Below is a small trained network, with its code and all its weights. Each question gives an input and a class and asks what happens when units are switched off, that is, made to give their printed mean instead of their output.

import numpy as np


def w(rows, s, z=0):
    codes = np.array(rows[::2]) - 128.0
    scale = np.full(codes.shape[1], s)
    scale[-1] = z or s
    return codes * scale


def f(y):
    return np.maximum(y, 0)


def log_softmax(a):
    a = a - a.max(-1, keepdims=True)
    return a - np.log(np.exp(a).sum(-1, keepdims=True))


def net(x, mask):
    res = np.array(x, float).reshape(1, 6) / 4 @ E
    y = f(res @ A[0][:, :-1].T + A[0][:, -1])
    res = res + np.where(mask, y, B[0][:, -1]) @ B[0][:, :-1]
    return log_softmax(res[-1] @ U[:, :-1].T + U[:, -1])


A, B = {}, {}
E = w([
[128,128,128],'x0',
[125,250,92],'x1',
[241,119,133],'x2',
[128,128,128],'x3',
[128,128,128],'x4',
[154,90,35],'x5',
],0.015)
A[0] = w([
[62,193,83,123],'neuron 1',
[134,123,138,254],'neuron 2',
[140,251,81,131],'neuron 3',
[36,107,109,183],'neuron 4',
[113,184,98,94],'neuron 5',
[132,98,28,163],'neuron 6',
],0.032,0.0076)
B[0] = w([
[162,24,231,209],'neuron 1',
[38,71,172,158],'neuron 2',
[238,255,189,254],'neuron 3',
[75,212,45,202],'neuron 4',
[186,82,156,183],'neuron 5',
[199,84,32,212],'neuron 6',
],0.034,0.035)
U = w([
[5,155,93,134],'0',
[93,35,160,190],'1',
[108,156,167,74],'2',
[110,243,126,147],'3',
[69,101,2,142],'4',
[114,37,60,175],'5',
[180,65,110,157],'6',
[178,198,59,2],'7',
],0.014,0.0059)

Each question gives the input, the list of numbers given to net, and the class t.
The units are the neurons (one row each of A and B). Each row of codes is followed by its name. A weight is (code - 128) times the scale printed after its matrix; where a second scale follows, it is the last column's (A, B and U).
mask holds one flag per neuron, in row order. A switched-off neuron (its flag False) gives its mean, the last column of its row in B, instead of its output. The means were averaged over made-up inputs and are rounded, as every weight is.
A unit's drop is (log p(t) with every unit on - log p(t) with that unit switched off) / (log p(t) with every unit on - log p(t) with every unit switched off).
The circuit of an input: a set's keep is (log p(t) with only the set's units on - log p(t) with every unit switched off) / (log p(t) with every unit on - log p(t) with every unit switched off). Starting from all 6 units, units are removed one at a time, each time the one whose removal leaves the highest keep (on an exact tie, the one counted first), for as long as the keep stays at least 0.8.
units of the circuit, in order: the units of the circuit, biggest drop first
most important unit: the unit with the biggest drop
top k neurons: the k neurons with the biggest drops, biggest first
drop of u: that unit's drop, to one decimal
input [-3,5,-4,-4,-3,6], class 6: units of the circuit, in order	neuron 1
input [8,8,-8,1,-2,-6], class 2: units of the circuit, in order	neuron 1; neuron 3
input [-5,3,-7,-3,-8,-5], class 2: units of the circuit, in order	neuron 1; neuron 6; neuron 4
input [0,2,-7,-2,-6,-2], class 2: units of the circuit, in order	neuron 1; neuron 4; neuron 6
input [2,1,4,-5,-2,-8], class 3: top 2 neurons	neuron 1; neuron 6
input [0,-7,-1,-1,-3,-3], class 0: top 3 neurons	neuron 3; neuron 6; neuron 1
input [1,1,-8,-2,-2,-5], class 2: units of the circuit, in order	neuron 1; neuron 4; neuron 6; neuron 3
input [-6,7,-8,3,5,-2], class 2: units of the circuit, in order	neuron 1; neuron 3; neuron 6
input [-4,3,-6,-7,-8,-7], class 2: units of the circuit, in order	neuron 1; neuron 6; neuron 4
input [-8,1,-7,4,-4,1], class 6: top 3 neurons	neuron 1; neuron 3; neuron 4
input [6,6,-2,-2,0,1], class 6: top 2 neurons	neuron 1; neuron 5
input [3,0,2,2,0,2], class 5: top 3 neurons	neuron 3; neuron 4; neuron 1
input [-6,4,0,-2,0,6], class 6: top 3 neurons	neuron 4; neuron 1; neuron 5
input [1,7,3,6,1,-1], class 3: most important unit	neuron 3
input [-5,-8,-5,1,-4,-6], class 0: top 2 neurons	neuron 3; neuron 6
input [-5,0,0,-4,-3,-3], class 0: top 4 neurons	neuron 3; neuron 1; neuron 6; neuron 5
input [-8,5,-4,-2,-5,-4], class 2: units of the circuit, in order	neuron 1; neuron 6; neuron 3
input [6,-1,-7,-6,-4,1], class 4: units of the circuit, in order	neuron 3; neuron 4
input [5,8,2,-6,5,-8], class 3: top 2 neurons	neuron 3; neuron 6
input [-1,8,-6,-1,8,2], class 6: top neuron	neuron 1
input [6,7,-4,0,-4,-1], class 2: top 2 neurons	neuron 1; neuron 3
input [7,-3,-5,-1,3,-3], class 0: top 2 neurons	neuron 3; neuron 6
input [-6,-1,2,4,2,-6], class 1: drop of neuron 4	0.7
